Below are the code and all the weights of a small trained network. Each question names an input and a target symbol and asks about switching units off, where a switched-off unit gives its printed mean instead of its output.

import numpy as np


def w(rows, s, z=0):
    codes = np.array(rows[::2]) - 128.0
    scale = np.full(codes.shape[1], s)
    scale[-1] = z or s
    return codes * scale


def norm(h):
    return h / np.sqrt((h * h).mean(-1, keepdims=True) + 1e-5)


def f(y):
    return y / 2 * (1 + np.tanh(0.7978845608 * (y + 0.044715 * y**3)))


def softmax(a):
    e = np.exp(a - a.max(-1, keepdims=True))
    return e / e.sum(-1, keepdims=True)


def log_softmax(a):
    a = a - a.max(-1, keepdims=True)
    return a - np.log(np.exp(a).sum(-1, keepdims=True))


def net(x, mask):
    ids = ['αδεζλπστψω'.index(c) for c in x.split()]
    T = len(ids)
    res = E[ids] + P[:T]
    q, k, v = (norm(res) @ M[0].T for M in (Q, K, V))
    z = softmax(np.where(np.tri(T) > 0, q @ k.T / 3**0.5, -1e9)) @ v
    res = res + np.where(mask[0], z, O[0][:, -1]) @ O[0][:, :-1]
    y = f(norm(res) @ A[0][:, :-1].T + A[0][:, -1])
    res = res + np.where(mask[1:13], y, B[0][:, -1]) @ B[0][:, :-1]
    return log_softmax(norm(res)[-1] @ U[:, :-1].T + U[:, -1])


Q, K, V, O, A, B = {}, {}, {}, {}, {}, {}
E = w([
[145,107,99,38],'α',
[100,100,108,56],'δ',
[176,255,93,120],'ε',
[82,103,115,85],'ζ',
[137,112,104,88],'λ',
[99,146,107,139],'π',
[129,210,101,144],'σ',
[119,109,108,90],'τ',
[158,163,97,129],'ψ',
[135,145,101,125],'ω',
],0.0053)
P = w([
[156,70,84,169],'0',
[2,212,13,12],'1',
[150,69,110,189],'2',
[35,187,67,82],'3',
[148,76,132,182],'4',
[60,183,81,94],'5',
[148,81,150,177],'6',
[93,183,88,89],'7',
[148,90,169,173],'8',
[153,192,87,105],'9',
[148,97,208,151],'10',
[169,186,71,122],'11',
],0.0071)
Q[0] = w([
[177,39,227,213],'head 1',
[124,249,70,38],'head 1',
[179,120,107,161],'head 1',
],0.011)
K[0] = w([
[113,141,7,122],'head 1',
[174,130,221,144],'head 1',
[125,169,115,102],'head 1',
],0.016)
V[0] = w([
[246,99,88,52],'head 1',
[171,88,166,192],'head 1',
[2,33,97,104],'head 1',
],0.0081)
O[0] = w([
[133,88,142,254,255],'head 1',
[92,130,54,143,46],'head 1',
[223,148,114,94,188],'head 1',
],0.011,0.00074)
A[0] = w([
[104,113,118,155,192],'neuron 1',
[88,136,203,118,213],'neuron 2',
[107,152,118,160,119],'neuron 3',
[169,80,147,167,142],'neuron 4',
[137,175,138,124,94],'neuron 5',
[121,161,95,58,157],'neuron 6',
[159,5,134,109,220],'neuron 7',
[195,116,128,155,219],'neuron 8',
[87,138,165,145,150],'neuron 9',
[119,24,96,107,85],'neuron 10',
[135,160,126,17,3],'neuron 11',
[211,125,146,136,140],'neuron 12',
],0.017,0.0054)
B[0] = w([
[209,112,181,120,179],'neuron 1',
[226,250,205,123,185],'neuron 2',
[141,61,167,117,165],'neuron 3',
[131,42,102,171,186],'neuron 4',
[95,1,105,136,139],'neuron 5',
[139,79,210,112,198],'neuron 6',
[155,8,192,240,196],'neuron 7',
[134,112,230,82,246],'neuron 8',
[176,168,214,124,152],'neuron 9',
[166,177,99,252,127],'neuron 10',
[146,211,107,243,172],'neuron 11',
[78,62,187,210,253],'neuron 12',
],0.0075,0.0079)
U = w([
[141,35,139,241,128],'α',
[158,77,223,70,94],'δ',
[80,231,220,201,68],'ε',
[252,227,161,110,49],'ζ',
[175,112,16,181,166],'λ',
[110,215,65,117,254],'π',
[24,146,189,18,83],'σ',
[183,99,101,20,151],'τ',
[13,134,75,243,92],'ψ',
[32,48,62,99,173],'ω',
],0.013,0.0054)

Each question gives the input, a string of symbols that net reads in full, and the target symbol t.
The units are the heads (3 rows each of Q, K, V and O) and the neurons (one row each of A and B). Each row of codes is followed by its name. A weight is (code - 128) times the scale printed after its matrix; where a second scale follows, it is the last column's (O, A, B and U).
mask holds one flag per unit, heads first, then neurons. A switched-off unit (its flag False) gives its mean, the last column of its rows in O or B, instead of its output. The means were averaged over made-up inputs and are rounded, as every weight is.
A unit's drop is (log p(t) with every unit on - log p(t) with that unit switched off) / (log p(t) with every unit on - log p(t) with every unit switched off).
The circuit of an input: a set's keep is (log p(t) with only the set's units on - log p(t) with every unit switched off) / (log p(t) with every unit on - log p(t) with every unit switched off). Starting from the 12 units with the biggest drops (on a tie, the unit counted first), units are removed one at a time, each time the one whose removal leaves the highest keep (on an exact tie, the one counted first), for as long as the keep stays at least 0.8.
circuit, biggest first: the units of the circuit, biggest drop first
most important unit: the unit with the biggest drop
k most important neurons: the k neurons with the biggest drops, biggest first
drop when u is switched off: that unit's drop, to one decimal
input λ ε ω ε τ σ, target τ: most important unit -> neuron 12
input λ ε λ σ ζ δ, target ζ: circuit, biggest first -> neuron 11; head 1
input σ λ σ α λ ζ, target λ: circuit, biggest first -> head 1; neuron 12; neuron 8; neuron 7
input λ ε λ ε σ τ, target σ: circuit, biggest first -> head 1; neuron 7; neuron 12
input ψ ζ σ σ ψ ε τ λ, target τ: circuit, biggest first -> head 1; neuron 12; neuron 7; neuron 2
input λ δ δ α ω ε, target ω: 2 most important neurons -> neuron 2; neuron 8
input ε ε α ε δ π π ω ζ σ ε, target ζ: circuit, biggest first -> head 1; neuron 2
input ψ α ε σ ω σ, target ω: circuit, biggest first -> neuron 2; head 1; neuron 11; neuron 12
input ω ε σ ε δ ε, target δ: 2 most important neurons -> neuron 7; neuron 2
input ω λ ζ α ε ψ ε σ π π ψ ε, target ψ: 3 most important neurons -> neuron 8; neuron 2; neuron 7
input ε π ζ α σ π ω α, target ω: 2 most important neurons -> neuron 2; neuron 8
input ε τ α ω ψ ζ λ σ, target λ: 3 most important neurons -> neuron 12; neuron 2; neuron 7
input ζ ζ ε ζ π τ δ σ, target δ: 2 most important neurons -> neuron 7; neuron 2
input ε λ ζ π ε ζ ζ ζ, target ζ: most important unit -> neuron 11
input π ω λ σ ε σ ω ζ, target ω: 3 most important neurons -> neuron 2; neuron 8; neuron 11
input ζ ε ζ π π ζ, target π: 2 most important neurons -> neuron 11; neuron 12
input ω σ ζ ε, target ζ: 2 most important neurons -> neuron 11; neuron 6
input π τ λ λ ε ζ σ π λ τ τ ε, target τ: 2 most important neurons -> neuron 12; neuron 7
input σ ζ ω ζ ε ε ψ σ ζ ψ, target ζ: 3 most important neurons -> neuron 11; neuron 6; neuron 7
input ε ε σ ψ, target σ: 2 most important neurons -> neuron 7; neuron 12
input λ α ω δ ε λ δ ψ ε ψ δ π, target δ: 2 most important neurons -> neuron 7; neuron 4
input ε α σ δ, target σ: drop when neuron 7 is switched off -> 0.3
input τ α ψ ε ζ π ε α, target ε: drop when neuron 5 is switched off -> 0.0
input τ ψ ε δ λ π π λ λ ψ τ ω, target τ: drop when head 1 is switched off -> 0.7
